Below are the code and all the weights of a small trained network. Each question names an input and a target symbol and asks about switching units off, where a switched-off unit gives its printed mean instead of its output.

import numpy as np


def w(rows, s, z=0):
    codes = np.array(rows[::2]) - 128.0
    scale = np.full(codes.shape[1], s)
    scale[-1] = z or s
    return codes * scale


def f(y):
    return np.maximum(y, 0)


def softmax(a):
    e = np.exp(a - a.max(-1, keepdims=True))
    return e / e.sum(-1, keepdims=True)


def log_softmax(a):
    a = a - a.max(-1, keepdims=True)
    return a - np.log(np.exp(a).sum(-1, keepdims=True))


def net(x, mask):
    ids = ['ΓΔΘΞΠαβεζημτφψω'.index(c) for c in x.split()]
    T = len(ids)
    res = E[ids] + P[:T]
    u = 0
    for l in range(2):
        r = res
        for j in range(2):
            rows = slice(2 * j, 2 * j + 2)
            q, k, v = (r @ M[l][rows].T for M in (Q, K, V))
            z = softmax(np.where(np.tri(T) > 0, q @ k.T / 2**0.5, -1e9)) @ v
            o = O[l][rows]
            res = res + np.where(mask[u + j], z, o[:, -1]) @ o[:, :-1]
        u += 2
        y = f(res @ A[l][:, :-1].T + A[l][:, -1])
        res = res + np.where(mask[u : u + 8], y, B[l][:, -1]) @ B[l][:, :-1]
        u += 8
    return log_softmax(res[-1] @ U[:, :-1].T + U[:, -1])


Q, K, V, O, A, B = {}, {}, {}, {}, {}, {}
E = w([
[154,117,79,82,100,120,75,9],'Γ',
[92,40,159,168,78,111,167,157],'Δ',
[74,110,83,136,75,242,128,111],'Θ',
[132,175,152,99,181,136,164,168],'Ξ',
[93,196,142,35,111,183,127,142],'Π',
[193,101,76,160,146,78,133,127],'α',
[130,144,194,145,137,240,60,108],'β',
[131,113,110,122,170,42,141,233],'ε',
[168,167,111,101,122,180,162,69],'ζ',
[151,215,125,46,132,109,88,178],'η',
[148,166,124,78,137,216,137,57],'μ',
[110,133,230,187,96,78,110,124],'τ',
[84,141,157,168,59,160,87,188],'φ',
[140,102,178,124,103,141,186,85],'ψ',
[102,190,151,101,20,77,206,144],'ω',
],0.015)
P = w([
[254,173,130,153,118,134,158,147],'0',
[199,140,128,100,117,126,127,166],'1',
[163,147,135,102,124,116,146,135],'2',
[130,145,139,91,119,109,160,118],'3',
[94,135,142,92,130,109,182,97],'4',
[54,112,151,90,146,118,192,71],'5',
],0.0099)
Q[0] = w([
[155,165,99,174,212,253,56,131],'0.h1',
[45,199,74,138,154,182,84,80],'0.h1',
[145,109,207,183,111,216,79,175],'0.h2',
[107,152,250,170,102,159,154,123],'0.h2',
],0.006)
K[0] = w([
[146,57,206,188,179,233,83,97],'0.h1',
[86,151,105,95,66,254,76,40],'0.h1',
[238,241,160,133,150,150,134,215],'0.h2',
[176,203,106,68,81,128,154,163],'0.h2',
],0.0055)
V[0] = w([
[115,62,108,148,135,121,50,59],'0.h1',
[218,180,159,150,78,165,116,240],'0.h1',
[222,227,2,119,88,88,47,144],'0.h2',
[67,126,117,185,205,178,74,51],'0.h2',
],0.0027)
O[0] = w([
[95,119,200,138,106,104,82,110,79],'0.h1',
[181,104,121,152,119,234,145,67,208],'0.h1',
[86,102,139,129,174,195,178,134,251],'0.h2',
[127,151,83,87,128,90,1,137,23],'0.h2',
],0.0086,0.0021)
A[0] = w([
[134,199,135,38,137,130,148,173,204],'0.n1',
[136,220,150,111,109,130,126,211,198],'0.n2',
[82,155,92,115,147,88,113,166,106],'0.n3',
[128,100,102,153,82,110,175,85,139],'0.n4',
[87,142,149,115,116,116,143,96,252],'0.n5',
[98,111,206,211,77,209,145,124,170],'0.n6',
[166,126,157,220,60,147,216,70,194],'0.n7',
[254,81,40,169,135,96,104,116,139],'0.n8',
],0.0079,0.0032)
B[0] = w([
[168,188,144,124,159,156,214,104,193],'0.n1',
[74,136,190,172,229,197,143,174,173],'0.n2',
[184,75,142,124,169,70,150,77,135],'0.n3',
[217,86,144,104,83,196,115,136,192],'0.n4',
[118,54,171,93,99,116,162,54,201],'0.n5',
[81,43,137,147,42,109,115,111,205],'0.n6',
[151,142,137,140,102,157,90,238,255],'0.n7',
[255,164,91,96,159,108,76,248,192],'0.n8',
],0.0072,0.0076)
Q[1] = w([
[75,98,250,169,119,130,167,195],'1.h1',
[133,116,150,67,119,203,104,43],'1.h1',
[127,65,251,127,81,162,153,176],'1.h2',
[130,82,141,188,125,94,127,167],'1.h2',
],0.011)
K[1] = w([
[83,96,192,140,159,129,209,161],'1.h1',
[132,156,131,115,95,179,131,64],'1.h1',
[82,144,163,89,147,85,250,156],'1.h2',
[120,104,131,148,158,82,127,170],'1.h2',
],0.011)
V[1] = w([
[207,182,23,92,105,168,159,194],'1.h1',
[94,220,136,169,146,150,94,253],'1.h1',
[135,38,87,167,43,78,118,127],'1.h2',
[131,145,70,212,252,71,106,138],'1.h2',
],0.0062)
O[1] = w([
[74,71,150,98,143,138,211,38,254],'1.h1',
[10,107,153,128,152,58,74,116,132],'1.h1',
[73,164,38,248,171,112,175,123,63],'1.h2',
[130,175,175,168,3,168,175,92,40],'1.h2',
],0.007,0.0082)
A[1] = w([
[123,72,90,133,153,114,140,111,168],'1.n1',
[126,84,112,189,89,104,194,207,251],'1.n2',
[209,149,146,106,198,148,98,222,127],'1.n3',
[157,172,114,154,177,46,141,110,44],'1.n4',
[75,138,134,158,35,194,179,111,117],'1.n5',
[244,59,80,84,119,160,185,48,237],'1.n6',
[67,129,130,86,166,123,169,2,47],'1.n7',
[125,82,219,93,83,174,115,93,84],'1.n8',
],0.0073,0.0025)
B[1] = w([
[40,221,31,55,58,150,209,166,155],'1.n1',
[94,241,91,118,161,119,159,191,173],'1.n2',
[242,62,96,215,230,151,97,102,168],'1.n3',
[123,51,187,128,214,205,67,61,130],'1.n4',
[193,155,201,245,171,212,165,90,146],'1.n5',
[85,170,253,104,150,126,108,170,251],'1.n6',
[103,231,39,198,6,8,76,153,163],'1.n7',
[163,96,5,172,96,60,123,121,201],'1.n8',
],0.0053,0.019)
U = w([
[214,132,173,83,242,163,184,152,212],'Γ',
[41,254,172,66,46,69,158,130,205],'Δ',
[11,152,224,145,138,153,64,181,63],'Θ',
[132,24,104,93,115,63,83,139,57],'Ξ',
[137,139,125,151,121,110,135,134,39],'Π',
[129,125,119,149,125,112,130,122,55],'α',
[57,127,83,111,127,249,156,85,164],'β',
[156,70,70,194,184,148,70,74,255],'ε',
[138,162,167,227,78,139,165,100,163],'ζ',
[148,133,116,146,124,116,133,126,32],'η',
[154,160,180,205,140,29,57,178,68],'μ',
[132,81,143,153,89,91,129,117,98],'τ',
[185,80,120,139,81,103,114,144,48],'φ',
[180,172,20,132,85,112,142,204,82],'ψ',
[27,45,110,78,136,121,142,115,72],'ω',
],0.0066,0.0038)

Each question gives the input, a string of symbols that net reads in full, and the target symbol t.
The units are the heads (2 rows each of Q, K, V and O) and the neurons (one row each of A and B). Each row of codes is followed by its name. A weight is (code - 128) times the scale printed after its matrix; where a second scale follows, it is the last column's (O, A, B and U).
mask holds one flag per unit, layer by layer, with each layer's heads first. A switched-off unit (its flag False) gives its mean, the last column of its rows in O or B, instead of its output. The means were averaged over made-up inputs and are rounded, as every weight is.
A unit's drop is (log p(t) with every unit on - log p(t) with that unit switched off) / (log p(t) with every unit on - log p(t) with every unit switched off).
The circuit of an input: a set's keep is (log p(t) with only the set's units on - log p(t) with every unit switched off) / (log p(t) with every unit on - log p(t) with every unit switched off). Starting from the 12 units with the biggest drops (on a tie, the unit counted first), units are removed one at a time, each time the one whose removal leaves the highest keep (on an exact tie, the one counted first), for as long as the keep stays at least 0.8.
units of the circuit, in order: the units of the circuit, biggest drop first
most important unit: the unit with the biggest drop
top k neurons: the k neurons with the biggest drops, biggest first
k most important neurons of layer l: the k neurons of layer l with the biggest drops, biggest first
heads that matter: for each layer, one digit per head in row order, 1 if its drop is at least 0.15 and else 0, layers parted by /
input β μ Γ β Δ, target ψ: units of the circuit, in order : [1.h1; 1.h2; 1.n6; 1.n2]
input Θ ζ ω β Θ Δ, target ω: 3 most important neurons of layer 0 : [0.n2; 0.n1; 0.n7]
input Γ Γ ψ ψ Δ η, target Γ: most important unit : 1.h1
input Δ ψ ψ ε τ ε, target Δ: units of the circuit, in order : [1.h2; 1.n3; 0.n4]
input Γ τ Γ ψ ω φ, target ω: heads that matter : 00 / 01
input ψ ε Δ α μ Θ, target ζ: units of the circuit, in order : [1.n5; 0.n6; 1.h2; 0.n7]
input β Π ω, target Γ: units of the circuit, in order : [1.h2; 0.n1; 1.n7]
input Δ η ω ε μ Δ, target ζ: units of the circuit, in order : [1.n5; 1.h2; 0.n4; 0.n6]
input Γ Γ Π Γ Δ, target Ξ: top 3 neurons : [0.n1; 0.n2; 1.n8]
input Γ ε η Γ μ ω, target Γ: units of the circuit, in order : [1.h1; 0.n5; 1.h2; 1.n7]
input β Π Γ ω β α, target Γ: heads that matter : 00 / 10
input Γ Γ Π β φ, target Ξ: units of the circuit, in order : [1.h2; 1.n8; 0.n1; 0.n6]
input Δ η Γ, target Γ: units of the circuit, in order : [1.h1; 1.n6; 1.n7]
input Π Δ φ Δ Γ ψ, target Ξ: top neuron : [0.n1]
input ε Γ Δ ε φ Γ, target Δ: units of the circuit, in order : [1.n3; 1.n7]
input ζ ψ Γ ω Γ ψ, target ω: 3 most important neurons of layer 0 : [0.n2; 0.n1; 0.n7]
input ε Δ φ Δ ε, target Δ: top 2 neurons : [1.n7; 0.n8]
input ε Γ Δ ω Θ, target ω: top 2 neurons : [0.n1; 0.n7]
input Γ ε μ Π Θ, target Ξ: 3 most important neurons of layer 0 : [0.n1; 0.n2; 0.n6]
input Θ α ψ α Δ, target ψ: units of the circuit, in order : [1.h1; 1.h2; 1.n2; 1.n6]
input Δ Γ Θ ψ η, target Γ: most important unit : 0.n2
input ε ω ψ, target ω: top 2 neurons : [0.n2; 0.n7]
input ω Γ Δ, target ω: top 2 neurons : [0.n2; 0.n7]
